[128 = 0]

qd-lb: 153 137 110 113 141 143 135 121 144 131 160 134 135 151 108 123 113 100
 129 124 134 103 125 136 134 142 134 119 133 137 120 119 137 133 118 116
 140 127 148 143 136 111 152 108 108 131 120 129 127 118 119 123 117 123
 127 136 117 119 128 144 117 139 152 133 100 137 119 115 132 144 120 98
 148 125 144 130 114 139 137 141 127 143 130 104 132 140 116 133 125 122
 117 114 150 135 145 139 131 117 107 104 122 127 128 118 145 130 139 113
rh-zs: 137 122 133 125 111 159 138 113 146 125 136 137 121 119 154 125 126 129
 109 135 133 131 141 147 110 103 139 135 118 141 126 138 114 130 109 152
 126 102 143 119 102 136 125 134 128 132 146 121 131 159 114 133 123 126
 148 117 143 111 120 136 143 129 104 118 128 134 148 123 129 149 128 128
 161 128 123 132 122 141 138 122 138 146 128 112 127 90 129 108 100 147
 154 132 163 140 124 139 145 124 120 114 130 116 119 130 94 147 125 108
cq-lg: 178 142 126 114 128 126 135 122 116 131 149 139 102 142 134 162 140 141
 130 110 119 98 96 115 146 143 111 117 136 94 87 99 142 124 118 140 102
 94 128 138 131 166 132 126 117 120 130 99 147 162 132 127 147 154 122
 128 152 99 101 124 141 115 120 135 114 102 107 127 128 145 129 103 87
 149 110 103 122 126 130 121 94 95 128 121 159 112 146 151 157 128 129
 157 129 139 144 121 131 138 146 146 129 131 130 82 101 115 133 142
jl-tm: 140 138 103 113 171 128 120 98 97 137 132 117 119 135 138 122 130 106
 124 101 160 148 111 143 139 93 124 137 115 125 129 130 118 118 127 94
 170 108 164 152 115 125 127 83 118 134 121 148 154 118 151 94 151 132
 150 98 145 131 113 107 117 124 110 109 159 74 132 138 104 150 150 132
 136 111 98 124 161 124 160 145 102 151 144 119 103 169 163 187 123 134
 118 125 129 151 134 138 124 134 122 148 127 119 125 128 129 139 120 162
104 124 150 121 113 147 133 133 115 123 123 130 150 106 150 134 113 137
 139 118 160 122 155 110 84 134 127 119 127 125 119 131 117 129 133 148
 114 159 147 138 142 126 179 101 158 112 146 138 140 145 134 96 144 110
 109 144 135 137 135 133 126 162 150 117 124 116 144 143 119 101 153 149
 145 143 147 139 121 134 117 140 127 136 144 144 167 99 140 136 158 132
 119 144 133 160 132 137 113 132 159 133 139 131 127 124 93 90 111 107 -> qd-lb
109 123 183 153 72 161 125 164 156 124 115 120 141 150 108 127 135 108
 125 127 118 148 102 158 134 168 169 138 134 93 135 147 122 159 98 166
 111 148 103 169 120 153 162 177 137 113 103 93 102 122 74 144 130 141
 119 171 127 118 140 155 100 170 125 143 99 149 118 115 168 121 134 129
 87 143 166 118 125 136 116 165 174 129 118 114 187 78 133 103 123 122
 132 136 121 147 106 107 111 135 141 127 136 131 129 131 92 138 100 89 -> jl-tm
157 146 137 116 114 109 141 156 124 110 105 129 153 119 82 105 129 141
 124 134 112 155 163 159 121 135 127 112 141 132 103 132 109 150 145 121
 121 151 133 142 138 90 142 122 164 133 155 144 148 125 118 149 137 89
 131 142 137 133 138 126 133 137 122 130 135 109 117 130 137 128 88 115
 142 162 127 133 125 118 116 112 121 130 134 138 111 100 133 122 158 142
 109 130 139 114 146 131 133 119 115 120 117 117 122 131 168 109 102 145 -> qd-lb
rh-zs: 140 130 153 88 138 133 115 149 120 131 130 136 137 139 130 141 147 136
 151 145 140 143 157 115 139 123 117 154 125 89 111 100 109 146 131 97
 119 157 125 143 129 122 100 146 138 148 125 126 130 136 156 156 140 120
 76 114 115 132 104 120 145 145 131 129 108 121 109 126 131 105 113 107
 110 142 114 134 120 134 126 122 134 112 165 120 134 137 140 145 127 141
 143 129 103 104 131 106 110 150 112 127 155 124 131 136 136 118 143 111
lt-gg: 152 165 144 118 158 146 152 148 143 138 160 126 98 135 136 118 98 120
 133 170 122 122 119 112 90 112 143 134 98 166 140 97 129 112 152 151
 142 113 103 108 131 142 134 117 158 140 117 155 136 124 148 127 139 129
 131 141 126 155 137 123 100 110 115 141 103 120 136 136 163 128 119 146
 127 122 98 157 115 130 152 111 143 75 119 114 142 124 119 122 146 146
 116 132 139 148 141 132 135 107 158 126 91 141 117 130 164 131 111 149
rr-mp: 119 160 116 102 140 128 133 132 124 131 123 137 119 141 134 122 89 96
 127 140 125 118 110 141 140 127 168 112 98 108 127 156 131 146 136 135
 126 113 130 97 146 151 123 119 126 132 121 136 123 107 126 118 124 137
 133 148 127 123 143 143 134 118 132 126 120 111 146 136 142 131 109 116
 125 118 99 114 115 130 119 145 129 132 130 146 117 126 128 158 135 129
 109 114 97 128 126 167 115 124 129 128 126 113 150 115 116 116 112 127
153 130 114 132 128 113 108 150 125 135 134 121 151 112 137 123 127 94
 133 152 119 110 151 111 117 109 113 124 132 111 135 149 114 118 159 125
 135 122 104 157 129 132 133 113 112 115 132 123 128 133 124 128 124 116
 136 153 146 119 128 113 139 117 137 126 139 147 120 113 121 122 117 114
 125 142 123 116 117 107 135 128 99 124 137 150 131 121 133 115 141 135
 127 137 127 117 122 117 134 138 141 139 112 141 125 141 133 114 135 126 -> rh-zs
fp-hs: 143 126 117 123 154 148 126 118 143 108 128 132 112 96 120 117 144 142
 139 129 118 128 123 145 123 137 125 119 122 126 132 108 130 122 114 140
 138 139 132 129 105 118 122 161 109 147 138 124 110 133 112 131 120 139
 118 108 141 148 140 82 110 124 122 120 137 144 113 145 148 135 149 144
 106 98 141 132 131 125 144 128 143 141 133 138 119 138 117 122 157 142
 116 146 128 139 159 118 131 138 138 129 126 133 120 143 117 116 144 143
118 107 124 136 143 137 97 132 102 99 115 120 158 120 152 138 117 91 103
 144 135 122 125 146 134 146 124 146 124 164 151 145 117 151 134 134 149
 137 129 127 101 129 132 114 117 127 160 115 115 132 123 139 140 129 171
 130 128 136 121 132 92 147 120 94 139 155 178 117 93 131 133 130 100
 138 127 139 112 110 137 126 112 146 104 133 137 112 116 121 109 115 132
 156 151 139 125 157 137 141 155 125 101 112 104 138 141 150 112 132 -> rh-zs
126 129 106 124 145 134 106 114 135 146 105 142 131 127 129 133 110 141
 114 122 152 127 141 144 102 164 138 120 119 157 129 120 135 83 122 153
 144 114 129 139 118 134 143 105 139 160 101 138 110 114 112 129 109 115
 127 157 109 162 129 112 100 137 146 123 171 116 145 157 121 120 120 120
 111 133 130 153 118 105 117 142 121 131 129 124 116 144 128 134 158 96
 118 125 134 144 139 150 113 151 135 143 132 105 120 107 119 133 128 125 -> rh-zs
cq-lg: 151 164 139 101 109 113 144 149 137 124 127 126 118 134 129 112 118 149
 142 125 130 120 118 144 134 139 103 128 160 130 129 139 146 124 106 128
 112 125 144 123 157 120 124 130 144 123 130 119 129 157 114 140 140 140
 137 133 138 121 112 120 138 114 92 113 121 126 119 134 119 127 121 94
 93 103 129 112 142 120 105 145 116 116 123 92 127 121 130 154 108 140
 150 142 129 130 109 108 123 128 139 131 140 139 125 120 131 108 129 119
105 130 139 141 163 144 126 108 131 137 123 128 136 139 108 110 119 128
 170 128 143 151 130 129 128 144 82 123 109 137 124 147 130 114 155 140
 137 122 130 114 104 135 123 134 115 126 114 111 135 120 105 122 135 96
 152 115 121 121 157 142 131 106 114 110 125 128 140 116 131 121 96 127
 133 142 128 146 112 146 120 146 138 136 109 89 97 138 116 111 131 108
 136 98 108 121 132 140 156 131 101 99 153 119 135 146 107 125 99 135 -> rh-zs
136 95 117 151 134 107 136 130 121 143 147 131 150 113 120 104 122 106
 126 126 126 142 87 125 127 85 124 121 123 135 135 97 132 124 140 118
 125 130 151 132 134 123 152 120 134 107 136 144 144 120 142 116 155 151
 134 101 98 124 145 125 169 142 109 132 103 99 138 129 117 150 115 150
 111 141 114 106 133 91 159 136 135 132 152 110 145 119 150 130 115 139
 105 123 111 98 121 125 147 117 146 104 134 140 93 119 145 111 132 118 -> rh-zs
98 109 130 107 135 142 177 93 120 124 106 126 101 148 129 129 149 139
 148 128 138 116 165 108 137 113 126 120 118 162 122 139 124 142 143 116
 140 93 136 107 153 122 144 147 81 132 155 105 139 136 163 109 117 153
 154 113 162 134 157 133 108 116 105 154 108 106 133 118 98 138 144 143
 86 175 130 118 99 161 132 120 84 120 133 139 117 105 154 109 142 132
 125 136 127 122 165 133 143 115 133 101 156 134 118 96 97 110 91 126 -> cq-lg
122 150 138 122 115 150 122 115 105 127 131 116 121 140 154 125 141 111
 101 138 99 102 152 148 112 139 146 120 116 147 144 122 108 111 127 147
 133 117 145 100 114 113 100 126 128 164 90 165 117 138 87 125 116 133
 137 124 147 139 114 144 136 150 113 99 95 114 133 102 135 143 126 130
 114 133 105 135 109 121 134 116 173 147 118 145 172 137 128 112 134 118
 127 130 140 139 127 154 121 126 125 117 101 137 98 121 118 156 121 137 -> rh-zs
115 156 107 109 149 130 124 117 117 134 148 150 127 120 130 102 146 119
 118 124 171 144 140 118 109 139 121 152 139 120 125 147 131 131 136 118
 120 120 150 127 163 132 71 136 148 154 121 126 119 104 162 146 142 124
 133 138 114 111 116 136 138 123 105 168 128 118 134 139 101 125 113 105
 95 144 119 116 138 124 134 127 143 144 131 93 146 151 117 114 132 133
 107 132 142 135 126 108 96 149 111 130 139 156 107 132 131 137 131 100 -> fp-hs
nt-fm: 137 112 93 152 123 140 147 132 120 118 117 148 137 124 110 94 138 132 99
 121 127 148 123 158 117 87 133 90 124 150 159 128 141 135 123 114 108
 134 121 141 155 141 152 144 164 120 142 118 134 128 128 116 111 124 150
 137 133 151 133 136 155 138 112 129 108 112 134 138 135 160 122 127 105
 165 137 114 149 140 91 120 142 122 100 127 114 141 102 123 134 152 124
 118 150 110 103 131 124 157 122 130 123 128 144 112 131 128 111 142
131 117 144 144 87 135 110 143 144 140 115 114 118 132 110 120 118 131
 114 111 86 147 109 158 109 159 136 146 141 131 150 130 119 154 139 102
 129 126 119 112 106 139 131 118 147 118 132 156 144 130 140 118 104 129
 130 131 144 137 107 149 111 157 121 114 120 128 139 108 135 118 140 134
 129 124 122 137 106 144 114 151 108 113 137 125 127 125 163 148 164 144
 151 104 108 137 110 140 152 167 137 145 134 122 145 86 151 157 119 132 -> fp-hs
